Here is a tiny trained network, its code and every weight. The questions are about switching its units off for an input and a target symbol, where a switched-off unit gives its printed mean instead of its output.

import numpy as np


def w(rows, s, z=0):
    codes = np.array(rows[::2]) - 128.0
    scale = np.full(codes.shape[1], s)
    scale[-1] = z or s
    return codes * scale


def f(y):
    return y / 2 * (1 + np.tanh(0.7978845608 * (y + 0.044715 * y**3)))


def softmax(a):
    e = np.exp(a - a.max(-1, keepdims=True))
    return e / e.sum(-1, keepdims=True)


def log_softmax(a):
    a = a - a.max(-1, keepdims=True)
    return a - np.log(np.exp(a).sum(-1, keepdims=True))


def net(x, mask):
    ids = ['βδεζηθλπφ'.index(c) for c in x.split()]
    T = len(ids)
    res = E[ids] + P[:T]
    q, k, v = (res @ M[0].T for M in (Q, K, V))
    z = softmax(np.where(np.tri(T) > 0, q @ k.T / 2**0.5, -1e9)) @ v
    res = res + np.where(mask[0], z, O[0][:, -1]) @ O[0][:, :-1]
    y = f(res @ A[0][:, :-1].T + A[0][:, -1])
    res = res + np.where(mask[1:17], y, B[0][:, -1]) @ B[0][:, :-1]
    return log_softmax(res[-1] @ U[:, :-1].T + U[:, -1])


Q, K, V, O, A, B = {}, {}, {}, {}, {}, {}
E = w([
[62,114,131,183],'β',
[180,59,208,178],'δ',
[107,112,126,170],'ε',
[77,184,141,83],'ζ',
[81,96,151,143],'η',
[92,122,134,139],'θ',
[253,175,242,34],'λ',
[207,106,94,67],'π',
[121,137,27,137],'φ',
],0.014)
P = w([
[129,130,45,185],'0',
[100,62,79,79],'1',
[122,88,84,104],'2',
[248,219,62,204],'3',
[177,173,81,159],'4',
[24,148,65,120],'5',
],0.011)
Q[0] = w([
[119,84,72,75],'H1',
[10,74,121,77],'H1',
],0.012)
K[0] = w([
[175,239,7,137],'H1',
[189,232,140,253],'H1',
],0.0078)
V[0] = w([
[223,216,53,242],'H1',
[171,2,221,249],'H1',
],0.0056)
O[0] = w([
[223,109,140,130,253],'H1',
[105,139,255,182,231],'H1',
],0.0097,0.0021)
A[0] = w([
[156,114,147,150,54],'N1',
[100,122,73,139,123],'N2',
[157,105,144,134,94],'N3',
[111,116,87,122,165],'N4',
[137,91,141,174,151],'N5',
[69,157,160,99,192],'N6',
[139,81,134,115,198],'N7',
[189,117,83,95,1],'N8',
[19,114,55,163,175],'N9',
[38,126,113,117,136],'N10',
[162,182,169,124,154],'N11',
[124,99,116,136,125],'N12',
[9,136,135,154,121],'N13',
[173,194,154,29,51],'N14',
[163,121,53,91,149],'N15',
[197,115,120,145,43],'N16',
],0.016,0.0061)
B[0] = w([
[87,180,86,112,139],'N1',
[87,114,119,54,173],'N2',
[114,156,72,139,147],'N3',
[109,164,95,97,181],'N4',
[143,184,109,178,222],'N5',
[160,137,136,235,155],'N6',
[174,147,64,163,209],'N7',
[76,132,209,124,185],'N8',
[31,169,141,83,236],'N9',
[83,180,115,138,154],'N10',
[138,57,147,52,176],'N11',
[96,150,94,155,148],'N12',
[84,97,254,117,182],'N13',
[53,59,64,208,171],'N14',
[202,119,174,81,253],'N15',
[59,147,108,147,161],'N16',
],0.0098,0.0066)
U = w([
[74,36,99,147,119],'β',
[154,105,238,140,136],'δ',
[169,162,51,215,254],'ε',
[85,183,99,52,6],'ζ',
[2,157,167,147,87],'η',
[79,143,88,135,108],'θ',
[97,131,107,124,42],'λ',
[115,137,44,123,176],'π',
[214,90,159,87,232],'φ',
],0.0085,0.0039)

Each question gives the input, a string of symbols that net reads in full, and the target symbol t.
The units are the heads (2 rows each of Q, K, V and O) and the neurons (one row each of A and B). Each row of codes is followed by its name. A weight is (code - 128) times the scale printed after its matrix; where a second scale follows, it is the last column's (O, A, B and U).
mask holds one flag per unit, heads first, then neurons. A switched-off unit (its flag False) gives its mean, the last column of its rows in O or B, instead of its output. The means were averaged over made-up inputs and are rounded, as every weight is.
A unit's drop is (log p(t) with every unit on - log p(t) with that unit switched off) / (log p(t) with every unit on - log p(t) with every unit switched off).
The circuit of an input: a set's keep is (log p(t) with only the set's units on - log p(t) with every unit switched off) / (log p(t) with every unit on - log p(t) with every unit switched off). Starting from the 12 units with the biggest drops (on a tie, the unit counted first), units are removed one at a time, each time the one whose removal leaves the highest keep (on an exact tie, the one counted first), for as long as the keep stays at least 0.8.
units of the circuit, in order: the units of the circuit, biggest drop first
most important unit: the unit with the biggest drop
k most important neurons: the k neurons with the biggest drops, biggest first
drop when u is switched off: that unit's drop, to one decimal
input η η π ζ, target η: units of the circuit, in order	(H1 N7)
input η θ η β, target η: units of the circuit, in order	(H1 N9)
input π η θ θ, target η: units of the circuit, in order	(H1 N9)
input φ η ε, target φ: units of the circuit, in order	(H1 N15)
input δ η ε, target δ: units of the circuit, in order	(H1 N13)
input η λ ζ π θ, target ζ: units of the circuit, in order	(H1 N9 N14 N2)
input η ζ λ, target β: units of the circuit, in order	(N14)
input η ζ θ, target η: units of the circuit, in order	(H1 N9 N13)
input η η η, target η: units of the circuit, in order	(H1 N13 N9)
input ζ η δ η φ, target ζ: 2 most important neurons	(N9 N2)
input η η δ β δ λ, target β: 2 most important neurons	(N14 N11)
input δ δ η, target δ: 2 most important neurons	(N13 N9)
input δ η η ε δ ε, target ε: drop when H1 is switched off	5.5
input η η δ φ η ζ, target φ: drop when H1 is switched off	3.0
input η δ η δ η θ, target δ: drop when H1 is switched off	2.1
input θ θ φ, target ζ: most important unit	N9
